Each row has a class, written as a number after it.
[ 259  -99   72  123   80   33  163  -31   29  199  -92 -137  -18 -231
  244   96   36  -91 -101 -100 -168  -13  -73  101 -141   25  -72   35
  -77 -185  -92 -101]  8
[ 128   98    2  236  -75   53  251  -24    3  236  109  -32  127  -47
  107  301   96  -99  -60  -72  -16 -205 -201   20  138  147  -36  -46
  -16 -229 -252 -193]  4
[ 192  103 -106   58  -28  111  253   57  -19  211   53   -1  133 -118
  198  212   47 -110  -61  -49  -76 -128 -236    5   37  123  -90   51
   56 -225 -261 -165]  5
[ 305  -33  -22  -41   35   23  152  102   38   92 -232 -141   54 -226
  215  159   23  -18 -162  -93 -143   15 -142   61  -94   64 -156   84
  -21 -195 -164 -170]  0
[ 180   63  -48  134   35  232  389   30 -133  244  134  -19  168 -150
  141  360  107  -99  120 -139 -125 -167 -229  -74   64  233  -52   19
   81 -230 -345 -187]  9
[ 258   39   21   70  -75  159  238  109  -25  129   26 -180  187  -51
  210  316   24 -101   96 -125 -111 -142 -343  -36   46  338  -44   23
   23 -223 -367 -207]  9
[-407   64 -899  205  -21 -273 -131   74   65   48  230    9 -252   47
  205 -310  180  131  -23 -196   96  333 -192   62 -111 -357 -248  -83
  200   82  361  -35]  0
[ -73  161   28   44 -121   -2  241  -85 -103   -8  -26   93   94   15
 -170  266   65   56 -144   35  218 -180 -278  -36  182  228  -36   97
   12 -100 -211 -180]  0
[ 149   93 -153  260  -37  124  169   33  -37  221   50  -69   55  -67
  203  212   88   58  -28  -58   71  -82 -141   19   46  302 -166   63
  -31 -177 -334 -142]  10
[ 302  -73   33   26  150  -42  110  130   32   96 -107 -246    0 -232
  266   87   23   42 -171 -158 -312  155   12   81 -244  -20 -128  -10
   29  -56 -177  -40]  11
[ 285    4  -67  -21    9    3  218   97   73  211 -118 -121   52 -142
  214  119   78  -60  -56 -143 -196   52  -88   38 -118 -126 -120   19
  -70 -167 -101 -140]  7
[ 125  124 -132  -39 -160  116  279  109  -74  192  -96 -119   67  112
  -15  208   25  123   -8 -168  -32 -195 -275  -30   64  285  -44   41
  -47 -190 -368 -152]  7
[ 221  102  -56  211   72  156  205  181   -9   80  226 -374  147  -32
  356  383   98  -98  224 -279 -357   -4 -131  -46 -117  263  -36  -81
   93  -68 -480 -120]  10
[ 172  -53 -118  -11    4  -22  111  166   14  285   -4 -205   16  -57
  109  109  107   27  -95 -214 -239   53 -147   93 -211   10 -145   68
  -26 -222 -133  -97]  1
[ 243   25  -63   60  -50  178  301   82   32  171    0   15  164 -162
  169  193  -64  -87  -44  -48  -91 -190 -272  -53   44  228    6 -107
   93 -195 -306 -199]  9
[  84   24   15  208  -21   97   71  111  -10  216  152 -211  179  -93
  185  251   12  117   55 -136 -174 -129 -281   -5 -196  248 -106 -118
  -17 -203 -431  -82]  6
[  54 -109 -168  -61 -144 -242   45  134  -84  471  127 -202   49  259
  -75  212  240  126   13 -170 -222  -87 -308   24  166 -103 -127   73
 -110  -72 -305   11]  4
[ 230 -132  127   45   55   -2   53   17   27  172  -49 -126   42 -180
  186   18   25 -138  -13 -129 -232   82   25   65 -144 -101  -61  -26
  -90 -141   30 -118]  9
[ 178   31  178 -371    3  297  327   41   12  -17 -410 -457   41   12
   44  178 -268  274  155 -131 -422 -149 -583 -162  -75  629  180  -27
 -120  161 -594  214]  2
[ 141   10  -88   58 -107  129  201  103   29   95 -134  -81   -2  -41
  125  178   32  -12  -25  -88  -13  -54  -47  -12   74  257 -118   54
  -53 -166 -269 -141]  10
[ 187  -62  -14   95   72   -9   63   89   50    8 -114 -246   48 -191
  319  159   10   67  -34 -149 -193   27 -147   42 -240  154 -127  -45
   -2 -119 -199 -144]  3
[ 244  -40  -11  -98   58   30  228  131   31   61 -160 -167    8 -174
  121  146   65    2  -90 -139 -276   85  -95   14 -194  -53 -142   73
  -46 -108  -66  -40]  7
[  70 -137  -48  -61  109  -83   44   27  -29   78  -70  -63  -39 -227
   82  -70  116  -33  -77 -114 -237  168   44  -23 -124 -233 -155  -24
  -29  -65  239  -55]  4
[ 172  202  -27  327  -37  120  133 -124  164  212   96  137  120 -307
  279  145   21 -207  -86   48  176  -37 -184  109   33   -8 -126  -82
   -2 -182 -232 -205]  0
[ 231  -92  129  -26   17  -95  -77   68   30   53 -197 -384  -31  -58
  111  231  114   36 -191 -169 -169  152 -120  261 -100   83 -217  272
 -161 -106 -246  -53]  0
[ 244   33 -146   49 -106  112  243  120  -39  299  119 -135  150    7
  136  337   41  -18   -6  -78  -17 -245 -374  -51  119  346  -64    2
   97 -216 -459 -187]  1
[ 119    9 -253 -234  -84 -180 -115   31   33  205  -83 -151   24   11
   -5  -26   61   86  -98 -195  -97  157 -195  101  -71 -299 -175   50
 -174  -39  101  -96]  0
[ 158  -31  -58  -18   38   17   -5   38  104   57   22 -232  118 -210
  221   83    7    0   29 -180 -195  214 -226   30 -169   -3 -125  -91
  -19  -92  -20 -151]  2
[ 200 -168  222   86  115   49  121   17  -19  347 -107 -330 -109  -14
   69   81   21   12  -24 -242 -402   -3   55  214 -240  104   47   92
 -122 -112 -233   86]  1
[ 207  -87   70  -68  118  141  282    5   -1  135 -105 -134   43 -194
  184  125   73 -227   14 -149 -275   19  -57   -4 -124  -64  -31   95
   -4 -145    5 -128]  7
[ 210  -68  -56  -68   57   -6  111   70   36   81 -187 -143   16 -159
  196   55   32    5 -136  -92 -173   32  -46   34 -117  -39 -121   66
  -59 -109  -45 -128]  6
[ 353   61  -13   -4 -141  156  327  130  -18  280  -70 -111   96   -4
  134  275   20  -34  -16 -123 -106 -208 -207  -97  104  309  -56   12
  -38 -262 -328 -185]  5
[ 183  -90   34  -89   86  101  189   88  -15   70 -150 -257   55 -192
  127  180   66   13  -36 -197 -307  115 -105    4 -139   86 -107   52
   -6 -121  -87 -107]  4
[ 133 -118 -114  -92   96  -69  183   71   56   37 -227 -110  -34 -226
  181  163  119   63 -181 -103 -157   94 -110   47 -135  -67 -141   96
  -40 -107 -122 -127]  8
[ 210   64 -114  127  -68  151  212  -46 -159  104   99   -1  109  -53
  126  233  -11  -99  -26   19  128 -342 -209  -37  204  303  -66   55
  101 -181 -219 -217]  6
[ 245  -74   46   37   59   54  184   51   86  237 -109  -94   53 -153
  184  101   58 -112 -132 -121 -227  -13  -95   70 -150  -13  -94   83
  -76 -227  -13 -131]  3
[ 217  112 -154  -20 -173   46  217  149 -105  284   70  -65  127   28
   -3  204   71   39    0 -155  -68 -154 -175  -52  133   95 -124  -59
   19 -243 -248 -173]  4
[ 248  111 -123  168 -165   45  270   64   10  289  163 -117  140   67
  144  346  108  -76   41 -146   40 -165 -408  -18    3  187  -94   33
   20 -219 -254 -207]  11
[ -37 -291   84 -196  -60 -225  227   78 -230  123 -103 -219  -69  113
 -307  203   81  240  183 -315 -354   32  -45  -16 -159  -61   19  -35
  -28   43  -54   28]  10
[  64  174 -126  -33  -13  208  426  -71  -75  556  188  175  251   71
    3  319  333 -355  120 -111  142 -169 -485   63  259  -71  -41  394
   56 -423  -87 -260]  3
[ 256   96 -105  179 -138  110   97   76  -85   75  118   -5  113  -27
  107  213  -46  -60 -104   38   13 -153   44   56  118  187 -152   84
  -25 -242 -182 -157]  8
[ 213 -230 -150   89  130  -26  -71  128   -9   98   34 -162  -49 -275
  316  -76   40  -25  -20 -141 -249  117 -123    8 -180   49 -208  -85
  113  -67  -52  -38]  11
[ -42   60  -34  -50 -125 -438  162   -1  -50 -266  -35   48    8    0
 -165  288  208  121   16  -47   83   68 -250   -2   77 -171 -127  -12
  -19   38   35 -153]  2
[ 151  -13 -119   -5 -138  -64  204   63   56    0  -46  -31   92  -50
  -79  287    0  142 -128  -76   79  -65 -306  -58   78  198  -76  -87
  -21 -105  -42 -171]  10
[ 374   27   40  -92   70  -94   61  107   76  231 -123 -174   28 -112
  204  -76   42  -49 -123 -186 -292  163   89   58  -53 -199  -79  -42
  -98  -79   -9 -104]  3
[ 287 -101   64    0   56   24   -7   39   28  -17  -66 -232   87 -239
  157  170   52   26    1 -126 -206  183  -84   48 -168   38 -179   -2
  -37  -24  -38 -127]  4
[ 164  -27  -10  121  113   66   72   55  -46  109   32 -245   43 -135
  268  103   74   26   81 -178 -251   60  -88   -4 -175  146  -95  -23
   21  -94 -212 -112]  2
[ 235  175 -137   46  -15  184  352   -4   24  208 -230  109  -51 -138
  151   45   54  -39 -102  -31  -27 -160 -100   17   97  120  -91   89
 -112 -145 -305  -93]  7
[ 315  -43 -107  -33 -104  143  283  175   19  377  -33 -150   49  -36
   90  237   76    2  -93 -133  -64 -109 -285   13  -14  274 -120   92
   83 -241 -388 -163]  1
[ 142  130 -159  -34  -40  274  338  106   41  208  -78   54  161    0
  128   87  -14  -86   11 -115 -247 -100 -146 -122   68  232   52   22
  -17 -176 -224 -229]  5
[ 333  -50  116  -14   66   98  252  120   76  103 -177 -301   77 -140
  251  308   33  -59 -146 -153 -261   -3 -153  112 -185  174  -95  156
    6 -180 -289 -136]  3
[ 102 -205   19   -3  131  -26  -11   38  -55   32 -106 -161  -34 -201
  187   34   61   30  -17 -107 -234   55  -48   26 -158   60 -159   40
   -7  -50  -82  -40]  3
[  92  275 -200 -134  -21  285  487  106 -360  204   50  191  156   58
 -120  220  109    8    1  -33  -23 -363 -134 -219  309  287  -26  171
  110 -218 -388 -152]  9
[ 484 -146  189   88   30  143  260   77  113   56 -252 -319 -108 -270
  219  211  -57   38   26 -215 -217   11 -153    3 -190  331  -41 -101
  -83 -165 -102  -17]  8
[  81 -232  -32   -4  134   59  329  109   30   66  -73 -108  104 -236
   61  283   39   90  -15 -139 -331  -48 -405 -141 -150  256  -17  -82
   62 -110 -104  -58]  10
[ 168  227 -340  251 -102  -29  -22   98  133 -216  400  371  200 -374
  306   93   -4 -441 -103  112  294  -23  135   21 -123 -453 -219 -275
  390 -232  235 -412]  0
[ 177   73   69   11 -126   14  343  171  -31  142  -63 -153  102   84
   63  314   88  -27    0 -128 -135 -131 -223  -24   62  234  -54   92
   29 -209 -360 -153]  3
[ -83    2 -241  314   62  197   92  -24 -176  222  234  127    4 -146
  199   21  103  -71   80  -35  -57 -145   51  -23    6  135 -137    7
   77 -187 -251 -112]  8
[ 339 -107  -40  193   22   99  146   10  -64  125 -204  -17 -163 -186
  195   59   67   14    1  -60  -91   17  257   35   -6  111 -206  102
 -162 -117  -39  -69]  9
[ 116  142 -166  168  -15   11  147  -38   50  174  136   30  101 -107
  228  142   97  -88   56  -27  -13 -132 -350  -25   79   27  -80  -90
  -30  -52 -295 -107]  7
[ 254  114 -134   18 -116   63  256  159   10  294    5 -211   75   -5
  101  220   87  106 -103 -192  -12  -49 -302  -13   43  209 -148   16
    9 -227 -300 -162]  6
[ 247   83 -188  149 -112  188  394  192  -22  420   55 -111  131   -1
  177  187   17  -68  -86 -170  -85 -185 -306    6   27  307  -70   41
   92 -419 -241 -202]  10
[ 153  -43  -67  -70   63   43  131    8   -3  142 -195 -121  -33 -110
  133   57   83   18  -98 -152 -200  103  -34   39  -48   42 -116  143
 -142 -112  -17 -110]  5
[ 292  145  -66  100  -82   59  249   59   96  186   20 -169  105 -134
  163  307  -20   32   31 -236  -89  -99 -225  -11  -35  197  -11 -242
  -53 -195 -309 -219]  1
[  83 -105   61  278 -139  273   69 -154   60  498  119   16   62  -26
   88   23    0 -198   84  -90  -35 -194 -298   16    8  297  -35   21
 -217 -313  -13 -125]  5
[ 172 -128  -20   26  105    7  107   49  -93  225   45  -70   53 -166
   84  165  112   16  -31 -111 -324  -87   36    0 -230 -151 -124  -22
  -19  -90 -112  -35]  4
[ 245   45 -243   71  -49  278  331  177  -66  205   -1 -172   30  -11
  186  326  124   84   93 -157 -103 -222 -314 -164   11  451 -163   90
   44 -167 -447 -118]  6
[ 216  -39   -1  -40  114   22  279  129   -6    4 -248 -248  -19 -168
  325  225   65   39  -83 -157 -178  -94  -68 -102 -109  192  -59  -25
   57 -136 -275 -167]  3
[ 203  -20  -23   50   68   70  270   37   -1  127  -99 -131   16 -191
  222  161   42  -42  -62 -119 -178  -22  -83   12 -122   64  -79   24
   28 -190 -111 -143]  2
[ 257   71 -244   47  -23  -93  126   56  -89    6  -71    0  -21  -93
  288   16  115  -44 -153   91  150    9 -214   21  151  140 -228  215
  142  -66 -101 -190]  5
[ 254  -85   87  -47  125    7  229   71   55   53 -198 -209   31 -151
  193  247  141  -95  -58 -154 -218  169 -123   66  -67   21 -100  213
  -49 -135  -43 -108]  11
[ 371   77  -89  117  115  133  379  157   74  335  -29 -108   69 -267
  332  193  203 -181  -81 -236 -238  132    4   46  -57 -100 -175   54
   18 -338 -127 -228]  7
[ 130  198  100  -78  -83   66  181  213 -115 -242   26 -312  286  139
  136  512  119 -111   88  -33 -141  -20 -198  -77  159  302 -127  283
  -19 -156 -385 -189]  7
